Below is a small trained network, with its code and all its weights. Each question gives an input and a class and asks what happens when units are switched off, that is, made to give their printed mean instead of their output.

import numpy as np


def w(rows, s, z=0):
    codes = np.array(rows[::2]) - 128.0
    scale = np.full(codes.shape[1], s)
    scale[-1] = z or s
    return codes * scale


def f(y):
    return np.maximum(y, 0)


def log_softmax(a):
    a = a - a.max(-1, keepdims=True)
    return a - np.log(np.exp(a).sum(-1, keepdims=True))


def net(x, mask):
    res = np.array(x, float).reshape(1, 8) / 4 @ E
    y = f(res @ A[0][:, :-1].T + A[0][:, -1])
    res = res + np.where(mask, y, B[0][:, -1]) @ B[0][:, :-1]
    return log_softmax(res[-1] @ U[:, :-1].T + U[:, -1])


A, B = {}, {}
E = w([
[213,199,141,77,118,153,67,188,191,74,150,157],'x0',
[153,74,68,57,237,129,90,86,143,129,147,104],'x1',
[189,118,110,111,49,101,165,103,194,188,139,57],'x2',
[134,153,118,16,107,163,219,143,58,127,120,145],'x3',
[50,151,47,110,71,163,113,87,166,71,105,122],'x4',
[121,126,128,127,128,130,127,139,131,132,130,125],'x5',
[151,168,14,197,183,121,215,185,150,119,162,141],'x6',
[153,45,147,153,117,254,171,107,182,139,150,205],'x7',
],0.0069)
A[0] = w([
[98,97,219,75,92,124,41,81,117,113,74,101,53],'N1',
[103,200,103,100,136,2,82,144,63,118,107,42,45],'N2',
[157,121,123,108,92,105,151,105,172,157,144,95,48],'N3',
[94,98,121,154,133,121,155,102,98,150,120,109,35],'N4',
[129,147,119,15,102,160,217,150,61,115,121,140,64],'N5',
[109,179,106,100,130,40,101,133,93,125,119,77,30],'N6',
[175,124,112,108,67,121,164,109,192,180,148,83,56],'N7',
[196,187,152,94,117,158,82,178,179,80,148,147,16],'N8',
[142,74,80,66,205,120,91,106,155,141,147,104,23],'N9',
[134,68,131,150,109,217,146,117,145,144,152,173,7],'N10',
[132,138,126,23,102,151,211,146,66,114,118,135,39],'N11',
[170,169,134,98,124,148,95,149,150,96,127,126,38],'N12',
[120,109,177,95,108,132,87,109,126,134,123,122,22],'N13',
[151,44,144,128,112,228,153,101,169,147,158,188,30],'N14',
[114,98,136,235,136,90,51,122,203,104,138,108,37],'N15',
[129,133,123,126,143,130,115,135,140,135,123,138,98],'N16',
[130,133,130,137,129,129,129,130,130,130,128,124,96],'N17',
[187,126,106,95,61,103,165,91,198,191,163,73,39],'N18',
[104,126,142,126,122,127,117,122,113,121,125,125,88],'N19',
[153,151,125,103,120,143,109,142,147,114,131,129,59],'N20',
[55,47,126,175,133,117,189,77,67,183,100,110,68],'N21',
[212,107,200,135,173,97,163,169,71,196,141,148,50],'N22',
[107,95,203,89,101,133,65,78,114,125,100,112,24],'N23',
[117,160,121,117,126,78,109,129,107,138,138,104,41],'N24',
[147,162,48,194,171,108,183,169,149,110,151,129,42],'N25',
[126,117,138,174,146,107,97,135,152,121,135,126,61],'N26',
[102,184,189,207,36,118,166,176,117,145,105,150,31],'N27',
[141,154,52,175,170,124,186,160,137,126,144,133,21],'N28',
[22,165,7,94,42,187,118,62,182,36,65,129,60],'N29',
[86,90,119,160,135,127,162,93,92,154,122,109,20],'N30',
[131,127,126,128,127,127,128,128,128,130,122,130,123],'N31',
[117,162,117,113,125,73,107,134,105,135,129,103,34],'N32',
[109,188,190,210,20,118,176,192,122,125,104,156,64],'N33',
[198,115,184,141,169,97,148,166,90,168,124,150,44],'N34',
[116,109,183,98,99,136,79,101,112,126,108,112,8],'N35',
[54,149,159,153,229,174,82,167,36,35,128,243,47],'N36',
[198,180,151,92,112,163,83,181,179,76,139,149,28],'N37',
[124,133,129,135,118,130,125,134,121,123,127,134,82],'N38',
[136,96,102,90,174,126,109,114,142,129,129,118,52],'N39',
[121,124,128,138,120,122,122,121,116,139,120,133,71],'N40',
[74,88,126,166,136,116,166,85,88,156,117,117,51],'N41',
[71,67,123,169,126,103,176,76,58,180,95,89,63],'N42',
[119,91,143,224,132,89,54,115,194,106,128,110,30],'N43',
[159,76,70,72,214,122,110,99,149,156,151,95,63],'N44',
[129,95,130,143,126,181,142,117,150,146,136,165,40],'N45',
[138,135,123,73,120,142,171,144,93,119,125,129,54],'N46',
[133,176,35,203,175,108,180,183,155,104,152,120,48],'N47',
],0.008,0.011)
B[0] = w([
[144,86,117,75,52,151,208,134,80,191,174,176,224],'N1',
[130,127,183,192,147,218,218,138,215,67,63,179,238],'N2',
[108,113,94,130,106,124,112,155,114,131,84,83,145],'N3',
[115,147,116,100,119,122,127,169,163,119,136,149,137],'N4',
[125,197,101,202,153,159,69,81,118,220,116,143,212],'N5',
[127,130,165,184,159,182,180,146,192,75,78,148,174],'N6',
[118,86,106,146,97,97,111,144,108,125,61,68,180],'N7',
[78,186,81,70,123,52,103,199,201,95,155,167,176],'N8',
[110,126,74,77,165,185,91,70,62,60,140,140,165],'N9',
[123,143,184,178,162,176,208,147,184,78,79,164,158],'N10',
[113,207,87,192,155,179,77,88,124,227,114,143,187],'N11',
[105,156,113,100,123,115,140,165,161,120,149,155,144],'N12',
[115,111,124,101,90,167,186,133,118,141,135,161,136],'N13',
[115,158,183,183,144,175,221,141,193,55,48,162,201],'N14',
[111,212,93,174,163,185,97,99,96,226,110,132,197],'N15',
[116,135,121,118,126,137,118,134,124,132,132,122,130],'N16',
[128,130,127,125,126,129,128,130,129,125,123,133,128],'N17',
[106,83,92,148,76,97,108,158,108,127,45,53,189],'N18',
[125,115,127,120,126,147,136,134,119,123,125,123,133],'N19',
[109,137,122,116,125,128,144,155,154,121,128,147,134],'N20',
[140,199,78,73,129,77,73,197,190,104,153,145,222],'N21',
[89,90,197,163,187,100,119,169,117,136,201,78,191],'N22',
[132,87,130,84,64,177,210,133,81,181,162,169,173],'N23',
[125,119,146,151,148,142,151,145,161,94,106,123,138],'N24',
[113,95,153,63,52,159,178,127,96,174,152,166,184],'N25',
[125,151,105,123,139,146,116,132,123,154,115,123,140],'N26',
[145,83,76,63,198,193,103,57,74,53,130,117,188],'N27',
[126,89,173,83,61,170,197,137,108,180,143,174,161],'N28',
[180,73,241,174,224,68,114,187,93,145,230,76,253],'N29',
[107,163,111,72,115,115,123,197,179,111,154,160,140],'N30',
[129,129,128,130,124,131,125,132,126,128,129,129,128],'N31',
[143,122,149,159,152,155,159,149,162,96,105,135,140],'N32',
[140,86,85,75,199,171,90,45,73,49,140,113,225],'N33',
[104,94,175,146,168,120,117,158,110,136,182,85,164],'N34',
[129,91,137,99,81,174,210,138,107,151,136,153,140],'N35',
[160,61,75,151,27,70,124,146,136,141,24,1,229],'N36',
[82,181,80,78,131,55,99,189,193,101,149,167,184],'N37',
[129,125,123,119,142,135,130,122,127,123,123,126,128],'N38',
[113,140,96,107,145,160,107,101,96,102,134,137,141],'N39',
[132,119,121,115,140,148,131,125,128,121,122,121,128],'N40',
[131,167,100,77,115,102,94,184,169,103,145,136,165],'N41',
[155,185,92,81,126,85,82,189,189,88,150,154,209],'N42',
[110,214,99,171,174,189,98,106,102,223,118,136,183],'N43',
[124,110,114,98,155,163,100,65,77,47,134,125,196],'N44',
[121,139,153,151,141,152,173,135,151,107,107,141,143],'N45',
[111,164,117,161,129,147,105,108,139,166,126,143,145],'N46',
[117,91,152,59,47,165,181,122,92,189,159,175,202],'N47',
],0.0085,0.0062)
U = w([
[122,139,179,193,145,180,204,138,200,60,61,172,107],'0',
[127,90,137,58,38,153,186,130,81,201,179,183,104],'1',
[114,198,72,66,121,51,67,198,195,90,163,168,111],'2',
[116,214,91,213,157,168,64,78,99,242,115,131,114],'3',
[131,85,80,75,179,163,86,32,62,14,144,114,111],'4',
[133,62,84,165,46,74,117,157,121,136,30,2,115],'5',
[134,79,241,186,205,71,116,180,102,140,241,71,113],'6',
[151,126,141,141,114,100,123,98,129,126,125,150,253],'7',
],0.0088,0.022)

Each question gives the input, the list of numbers given to net, and the class t.
The units are the neurons (one row each of A and B). Each row of codes is followed by its name. A weight is (code - 128) times the scale printed after its matrix; where a second scale follows, it is the last column's (A, B and U).
mask holds one flag per neuron, in row order. A switched-off neuron (its flag False) gives its mean, the last column of its row in B, instead of its output. The means were averaged over made-up inputs and are rounded, as every weight is.
A unit's drop is (log p(t) with every unit on - log p(t) with that unit switched off) / (log p(t) with every unit on - log p(t) with every unit switched off).
The circuit of an input: a set's keep is (log p(t) with only the set's units on - log p(t) with every unit switched off) / (log p(t) with every unit on - log p(t) with every unit switched off). Starting from the 12 units with the biggest drops (on a tie, the unit counted first), units are removed one at a time, each time the one whose removal leaves the highest keep (on an exact tie, the one counted first), for as long as the keep stays at least 0.8.
units of the circuit, in order: the units of the circuit, biggest drop first
top k neurons: the k neurons with the biggest drops, biggest first
drop when u is switched off: that unit's drop, to one decimal
input [6,7,-5,4,0,-5,5,-5], class 4: top 2 neurons : N44, N9
input [-2,8,-2,-1,-7,-8,4,8], class 0: units of the circuit, in order : N14
input [-6,-7,1,-7,4,7,6,6], class 3: top 3 neurons : N15, N43, N2
input [-4,-8,5,-3,2,5,0,-4], class 4: top 2 neurons : N33, N27
input [7,-5,-6,8,7,-1,-6,3], class 3: top 2 neurons : N5, N11
input [7,-2,-5,6,-8,4,2,5], class 6: top 3 neurons : N22, N34, N21
input [2,-6,6,-3,3,-3,4,-1], class 4: top 2 neurons : N33, N27
input [1,1,6,-3,-7,-5,-3,1], class 6: top 3 neurons : N22, N36, N34
input [-6,-2,-8,2,8,-1,-4,-4], class 5: top 2 neurons : N36, N22
input [-1,8,-4,-7,1,2,5,4], class 4: top 3 neurons : N44, N9, N5
input [-3,-2,7,-2,2,-5,6,4], class 5: top 2 neurons : N18, N7
input [-6,2,-6,-3,4,0,-6,2], class 1: top 2 neurons : N1, N23
input [-7,-3,0,-6,3,-2,6,4], class 2: units of the circuit, in order : N21, N42
input [-1,2,-6,-4,3,2,8,-3], class 1: units of the circuit, in order : N47
input [-3,8,7,-7,2,-6,-6,-7], class 4: top 2 neurons : N9, N44
input [1,8,5,2,-5,-3,4,8], class 0: top 3 neurons : N14, N10, N33
input [-5,-5,-8,6,-6,-1,-7,8], class 0: top 2 neurons : N14, N10
input [7,-4,0,-6,7,4,3,3], class 2: top 3 neurons : N37, N8, N22
input [0,-7,-2,-5,-5,-2,-2,-1], class 4: units of the circuit, in order : N33, N27
input [-4,-2,0,-5,8,6,2,-4], class 6: units of the circuit, in order : N29
input [3,2,-2,-4,2,-4,7,6], class 1: units of the circuit, in order : N47, N25
input [-6,-3,2,3,1,-4,-1,-5], class 2: units of the circuit, in order : N42, N21
input [5,3,-4,7,-3,-3,0,-4], class 3: units of the circuit, in order : N5, N11
input [-2,0,1,-3,-3,-6,-6,-8], class 0: drop when N2 is switched off : 0.4
input [-8,8,7,-6,-6,-2,1,2], class 2: drop when N42 is switched off : 0.3
input [-8,-5,-2,4,6,-4,4,5], class 2: drop when N21 is switched off : 0.3
input [5,-4,-8,2,-2,4,8,-5], class 1: units of the circuit, in order : N47
input [0,-3,2,-5,-1,1,6,0], class 1: drop when N47 is switched off : 0.3
